Here is a tiny trained network, its code and every weight. The questions are about switching its units off for an input and a target symbol, where a switched-off unit gives its printed mean instead of its output.

import numpy as np


def w(rows, s, z=0):
    codes = np.array(rows[::2]) - 128.0
    scale = np.full(codes.shape[1], s)
    scale[-1] = z or s
    return codes * scale


def f(y):
    return np.maximum(y, 0)


def softmax(a):
    e = np.exp(a - a.max(-1, keepdims=True))
    return e / e.sum(-1, keepdims=True)


def log_softmax(a):
    a = a - a.max(-1, keepdims=True)
    return a - np.log(np.exp(a).sum(-1, keepdims=True))


def net(x, mask):
    ids = ['δεζξπσψ'.index(c) for c in x.split()]
    T = len(ids)
    res = E[ids] + P[:T]
    q, k, v = (res @ M[0].T for M in (Q, K, V))
    z = softmax(np.where(np.tri(T) > 0, q @ k.T / 3**0.5, -1e9)) @ v
    res = res + np.where(mask[0], z, O[0][:, -1]) @ O[0][:, :-1]
    y = f(res @ A[0][:, :-1].T + A[0][:, -1])
    res = res + np.where(mask[1:13], y, B[0][:, -1]) @ B[0][:, :-1]
    return log_softmax(res[-1] @ U[:, :-1].T + U[:, -1])


Q, K, V, O, A, B = {}, {}, {}, {}, {}, {}
E = w([
[161,163,49,121],'δ',
[89,8,85,156],'ε',
[81,53,65,52],'ζ',
[84,102,71,128],'ξ',
[95,119,186,99],'π',
[182,127,45,235],'σ',
[151,128,45,163],'ψ',
],0.012)
P = w([
[255,177,184,125],'0',
[26,69,73,111],'1',
[25,73,61,120],'2',
[42,79,52,130],'3',
[78,93,51,138],'4',
[67,70,67,165],'5',
[87,33,69,188],'6',
],0.0051)
Q[0] = w([
[133,106,246,154],'H1',
[92,33,24,149],'H1',
[123,130,35,160],'H1',
],0.012)
K[0] = w([
[79,83,44,146],'H1',
[146,114,254,101],'H1',
[168,154,236,133],'H1',
],0.012)
V[0] = w([
[31,2,207,28],'H1',
[82,78,127,251],'H1',
[140,238,94,14],'H1',
],0.0097)
O[0] = w([
[110,248,88,127,2],'H1',
[207,123,131,3,116],'H1',
[40,113,177,225,144],'H1',
],0.012,0.0086)
A[0] = w([
[134,102,120,152,168],'N1',
[195,106,170,102,46],'N2',
[173,143,128,168,176],'N3',
[87,113,103,126,176],'N4',
[93,155,129,120,213],'N5',
[113,83,167,133,126],'N6',
[170,115,94,41,94],'N7',
[157,100,175,119,54],'N8',
[125,140,245,78,173],'N9',
[78,118,187,176,85],'N10',
[89,110,126,201,254],'N11',
[110,93,152,150,105],'N12',
],0.012,0.0065)
B[0] = w([
[138,165,199,67,191],'N1',
[30,129,117,148,158],'N2',
[73,82,94,19,148],'N3',
[176,151,144,99,175],'N4',
[113,52,90,89,144],'N5',
[148,146,172,162,204],'N6',
[118,145,104,254,193],'N7',
[49,127,143,165,149],'N8',
[7,192,94,51,136],'N9',
[112,220,85,190,195],'N10',
[156,167,119,50,253],'N11',
[161,175,167,151,193],'N12',
],0.007,0.018)
U = w([
[112,123,135,135,1],'δ',
[182,115,73,168,134],'ε',
[92,68,124,194,110],'ζ',
[152,174,193,174,168],'ξ',
[194,94,133,58,192],'π',
[254,64,179,60,132],'σ',
[31,146,117,100,153],'ψ',
],0.0076,0.0031)

Each question gives the input, a string of symbols that net reads in full, and the target symbol t.
The units are the heads (3 rows each of Q, K, V and O) and the neurons (one row each of A and B). Each row of codes is followed by its name. A weight is (code - 128) times the scale printed after its matrix; where a second scale follows, it is the last column's (O, A, B and U).
mask holds one flag per unit, heads first, then neurons. A switched-off unit (its flag False) gives its mean, the last column of its rows in O or B, instead of its output. The means were averaged over made-up inputs and are rounded, as every weight is.
A unit's drop is (log p(t) with every unit on - log p(t) with that unit switched off) / (log p(t) with every unit on - log p(t) with every unit switched off).
The circuit of an input: a set's keep is (log p(t) with only the set's units on - log p(t) with every unit switched off) / (log p(t) with every unit on - log p(t) with every unit switched off). Starting from the 12 units with the biggest drops (on a tie, the unit counted first), units are removed one at a time, each time the one whose removal leaves the highest keep (on an exact tie, the one counted first), for as long as the keep stays at least 0.8.
units of the circuit, in order: the units of the circuit, biggest drop first
most important unit: the unit with the biggest drop
k most important neurons: the k neurons with the biggest drops, biggest first
drop when u is switched off: that unit's drop, to one decimal
input ζ ξ π δ δ δ σ, target ψ: units of the circuit, in order => [H1, N3]
input σ σ δ ξ, target ζ: 4 most important neurons => [N7, N11, N2, N8]
input ε δ σ, target ε: most important unit => H1
input ε δ ψ ζ, target ε: units of the circuit, in order => [H1, N7]
input ε δ ζ ψ σ ψ, target ε: units of the circuit, in order => [H1, N7, N1]
input ψ ψ σ ε δ, target σ: units of the circuit, in order => [N10, H1]
input ξ ε ε ε, target π: 2 most important neurons => [N7, N10]
input ψ δ ψ ζ, target σ: units of the circuit, in order => [N10, H1, N2]
input σ ψ δ δ ε ξ, target ζ: 4 most important neurons => [N11, N7, N2, N8]
input ψ δ σ σ δ σ π, target ψ: 3 most important neurons => [N9, N2, N8]
input σ δ σ δ σ σ, target ζ: 4 most important neurons => [N2, N11, N8, N7]
input δ δ ξ ξ, target ξ: drop when N2 is switched off => 0.0
input σ δ ζ σ ζ, target ζ: drop when N8 is switched off => 0.1
input ψ ε ψ ζ, target σ: most important unit => N10
input ζ δ ε ψ ζ δ ξ, target ψ: drop when N2 is switched off => -0.1
